Below are the code and all the weights of a small trained network. Each question names an input and a class and asks about switching units off, where a switched-off unit gives its printed mean instead of its output.

import numpy as np


def w(rows, s, z=0):
    codes = np.array(rows[::2]) - 128.0
    scale = np.full(codes.shape[1], s)
    scale[-1] = z or s
    return codes * scale


def norm(h):
    return h / np.sqrt((h * h).mean(-1, keepdims=True) + 1e-5)


def f(y):
    return y / 2 * (1 + np.tanh(0.7978845608 * (y + 0.044715 * y**3)))


def log_softmax(a):
    a = a - a.max(-1, keepdims=True)
    return a - np.log(np.exp(a).sum(-1, keepdims=True))


def net(x, mask):
    res = np.array(x, float).reshape(1, 7) / 4 @ E
    u = 0
    for l in range(3):
        y = f(norm(res) @ A[l][:, :-1].T + A[l][:, -1])
        res = res + np.where(mask[u : u + 10], y, B[l][:, -1]) @ B[l][:, :-1]
        u += 10
    return log_softmax(norm(res)[-1] @ U[:, :-1].T + U[:, -1])


A, B = {}, {}
E = w([
[196,49,109,37,223,127,82,145,127],'x0',
[124,130,131,128,131,128,131,129,132],'x1',
[214,80,159,203,117,79,105,173,162],'x2',
[222,220,120,50,57,112,144,120,167],'x3',
[155,162,198,126,171,105,138,62,64],'x4',
[204,92,120,144,133,225,253,125,87],'x5',
[116,102,70,150,142,93,159,30,204],'x6',
],0.0053)
A[0] = w([
[101,125,86,124,173,95,205,95,224,3],'L0N1',
[81,77,124,167,158,114,118,129,105,40],'L0N2',
[35,112,120,24,100,188,153,100,124,30],'L0N3',
[130,117,75,141,143,85,139,36,134,150],'L0N4',
[155,102,148,61,222,168,102,146,171,108],'L0N5',
[100,104,25,122,84,174,115,208,178,53],'L0N6',
[178,160,106,92,89,94,115,123,145,86],'L0N7',
[81,195,170,208,96,160,155,131,157,117],'L0N8',
[113,156,138,101,114,127,102,196,59,148],'L0N9',
[96,150,165,87,134,139,167,254,104,62],'L0N10',
],0.0073,0.0024)
B[0] = w([
[169,120,121,133,81,189,61,91,122,183],'L0N1',
[93,169,124,61,114,196,140,188,173,160],'L0N2',
[187,190,74,203,204,95,129,144,128,216],'L0N3',
[179,127,179,120,95,159,48,120,94,215],'L0N4',
[103,113,74,112,54,52,152,131,80,202],'L0N5',
[135,126,247,114,164,54,165,55,74,209],'L0N6',
[63,130,127,90,132,158,140,191,168,195],'L0N7',
[143,74,60,73,114,64,131,145,64,255],'L0N8',
[161,144,140,126,118,142,67,78,138,226],'L0N9',
[196,101,112,153,87,196,59,55,126,201],'L0N10',
],0.011,0.0032)
A[1] = w([
[53,63,120,187,172,149,99,112,80,117],'L1N1',
[192,76,157,204,106,81,119,210,177,35],'L1N2',
[157,139,160,98,153,128,139,97,59,130],'L1N3',
[24,77,131,143,170,208,142,157,147,75],'L1N4',
[182,112,123,121,122,175,236,131,137,99],'L1N5',
[149,192,78,102,166,132,111,107,124,138],'L1N6',
[101,80,72,148,125,132,159,2,249,93],'L1N7',
[122,198,147,52,82,168,208,147,222,4],'L1N8',
[91,118,172,78,93,193,158,179,184,51],'L1N9',
[122,192,198,174,135,174,141,121,151,90],'L1N10',
],0.0079,0.0025)
B[1] = w([
[248,170,143,67,69,130,183,178,181,207],'L1N1',
[179,232,76,128,218,118,165,52,100,204],'L1N2',
[145,65,173,143,131,75,121,109,190,254],'L1N3',
[197,144,164,125,86,108,171,204,193,147],'L1N4',
[2,65,121,169,195,179,53,170,131,201],'L1N5',
[185,101,121,162,130,112,173,176,178,241],'L1N6',
[172,161,206,94,134,151,60,154,14,137],'L1N7',
[186,129,184,105,98,140,166,244,158,173],'L1N8',
[183,109,137,216,117,24,88,104,163,119],'L1N9',
[139,82,82,59,122,109,153,105,69,122],'L1N10',
],0.0088,0.0031)
A[2] = w([
[17,169,129,135,143,126,72,130,183,60],'L2N1',
[83,187,151,224,33,136,169,109,99,139],'L2N2',
[146,199,104,163,206,129,158,99,118,72],'L2N3',
[103,110,252,139,144,88,175,75,140,177],'L2N4',
[146,147,169,93,156,94,134,140,98,148],'L2N5',
[65,81,109,171,133,192,116,116,127,98],'L2N6',
[150,128,133,131,82,188,87,86,110,7],'L2N7',
[156,99,149,166,88,115,153,133,214,168],'L2N8',
[113,88,65,82,78,99,171,113,88,16],'L2N9',
[137,148,136,118,96,77,106,119,155,159],'L2N10',
],0.012,0.0014)
B[2] = w([
[115,98,143,187,182,154,111,147,164,156],'L2N1',
[173,49,108,1,158,101,127,106,163,157],'L2N2',
[115,192,67,149,158,101,134,129,141,206],'L2N3',
[64,147,97,124,69,175,176,86,138,202],'L2N4',
[99,130,93,109,88,153,146,123,168,200],'L2N5',
[84,116,159,185,150,118,106,133,163,140],'L2N6',
[147,161,147,141,107,130,67,99,129,215],'L2N7',
[94,168,110,135,104,143,107,187,102,193],'L2N8',
[96,119,128,151,107,57,103,155,95,188],'L2N9',
[126,94,147,183,151,177,170,131,89,254],'L2N10',
],0.015,0.0059)
U = w([
[230,139,165,90,95,148,26,44,94,134],'0',
[124,26,100,39,125,2,134,133,82,135],'1',
[166,169,143,71,99,162,166,241,147,134],'2',
[163,213,45,142,218,82,171,85,136,119],'3',
[56,129,130,122,76,166,190,42,129,133],'4',
[103,140,104,191,96,107,98,131,96,242],'5',
[81,76,182,201,212,155,101,128,141,93],'6',
[119,174,221,61,193,89,163,107,101,3],'7',
],0.0094,0.0057)

Each question gives the input, the list of numbers given to net, and the class t.
The units are the neurons (one row each of A and B). Each row of codes is followed by its name. A weight is (code - 128) times the scale printed after its matrix; where a second scale follows, it is the last column's (A, B and U).
mask holds one flag per neuron, layer by layer. A switched-off neuron (its flag False) gives its mean, the last column of its row in B, instead of its output. The means were averaged over made-up inputs and are rounded, as every weight is.
A unit's drop is (log p(t) with every unit on - log p(t) with that unit switched off) / (log p(t) with every unit on - log p(t) with every unit switched off).
The circuit of an input: a set's keep is (log p(t) with only the set's units on - log p(t) with every unit switched off) / (log p(t) with every unit on - log p(t) with every unit switched off). Starting from the 12 units with the biggest drops (on a tie, the unit counted first), units are removed one at a time, each time the one whose removal leaves the highest keep (on an exact tie, the one counted first), for as long as the keep stays at least 0.8.
units of the circuit, in order: the units of the circuit, biggest drop first
unit that matters most: the unit with the biggest drop
k most important neurons: the k neurons with the biggest drops, biggest first
k most important neurons of layer l: the k neurons of layer l with the biggest drops, biggest first
input [-6,5,1,5,-8,-4,-7], class 4: 3 most important neurons	(L0N6 L0N1 L2N4)
input [7,-3,6,0,-3,7,-1], class 1: 4 most important neurons	(L0N5 L0N3 L2N10 L2N9)
input [8,-4,-4,7,7,4,1], class 1: units of the circuit, in order	(L0N5 L2N9)
input [4,-7,1,-7,3,-4,-5], class 2: 2 most important neurons	(L1N1 L0N4)
input [-4,-2,-7,-7,3,8,4], class 6: units of the circuit, in order	(L2N6)
input [-2,4,7,1,-6,-7,-3], class 3: 2 most important neurons	(L1N2 L2N3)
input [-4,-5,6,5,-7,-5,2], class 4: 3 most important neurons	(L0N6 L0N3 L2N4)
input [2,5,5,4,4,-5,-2], class 3: 4 most important neurons	(L1N2 L0N2 L0N6 L1N3)
input [-4,5,-3,-5,-7,-8,2], class 6: 3 most important neurons	(L2N1 L0N2 L1N3)
input [1,-6,8,3,7,-7,-7], class 3: 2 most important neurons of layer 0	(L0N4 L0N6)
input [3,1,-1,-2,-1,-5,-2], class 6: units of the circuit, in order	(L0N8 L2N1)
input [-4,0,8,8,6,4,6], class 2: units of the circuit, in order	(L0N7 L2N8)
input [-2,-2,2,4,-3,0,-4], class 0: 4 most important neurons	(L0N10 L0N9 L2N7 L1N6)
input [0,1,0,-2,0,-7,0], class 6: units of the circuit, in order	(L2N1)
input [8,-8,6,-4,3,-1,-5], class 1: 2 most important neurons	(L0N5 L0N3)
input [5,0,-4,4,-2,8,6], class 6: units of the circuit, in order	(L1N5 L2N6)
input [-1,4,-1,-7,-7,-7,-3], class 2: 2 most important neurons	(L1N1 L1N4)
input [1,-2,-1,-6,4,6,6], class 0: 2 most important neurons of layer 2	(L2N7 L2N10)
input [-5,5,-7,6,3,-1,-1], class 3: 4 most important neurons of layer 0	(L0N3 L0N2 L0N8 L0N5)
input [4,2,6,-8,-2,6,3], class 2: unit that matters most	L1N4
input [4,8,0,2,-7,3,-8], class 0: 3 most important neurons	(L0N10 L0N9 L2N7)
input [-6,7,3,-1,-8,-7,-1], class 4: 3 most important neurons	(L0N6 L2N4 L0N5)
input [8,4,7,8,-8,6,2], class 1: units of the circuit, in order	(L0N5 L0N6 L1N5)
input [1,5,6,-1,-5,3,-1], class 3: 3 most important neurons of layer 0	(L0N8 L0N4 L0N9)
input [3,-1,-4,4,-5,-3,3], class 4: 3 most important neurons	(L0N6 L2N4 L1N2)
input [-2,2,-2,7,-2,-3,8], class 0: 2 most important neurons of layer 0	(L0N1 L0N4)
input [-8,8,-1,4,8,-6,3], class 1: units of the circuit, in order	(L2N2)
input [-8,-2,8,-6,-8,-5,6], class 1: 4 most important neurons	(L2N2 L0N3 L1N3 L0N8)
input [-6,-8,-8,2,8,1,-6], class 3: units of the circuit, in order	(L0N3 L2N3)
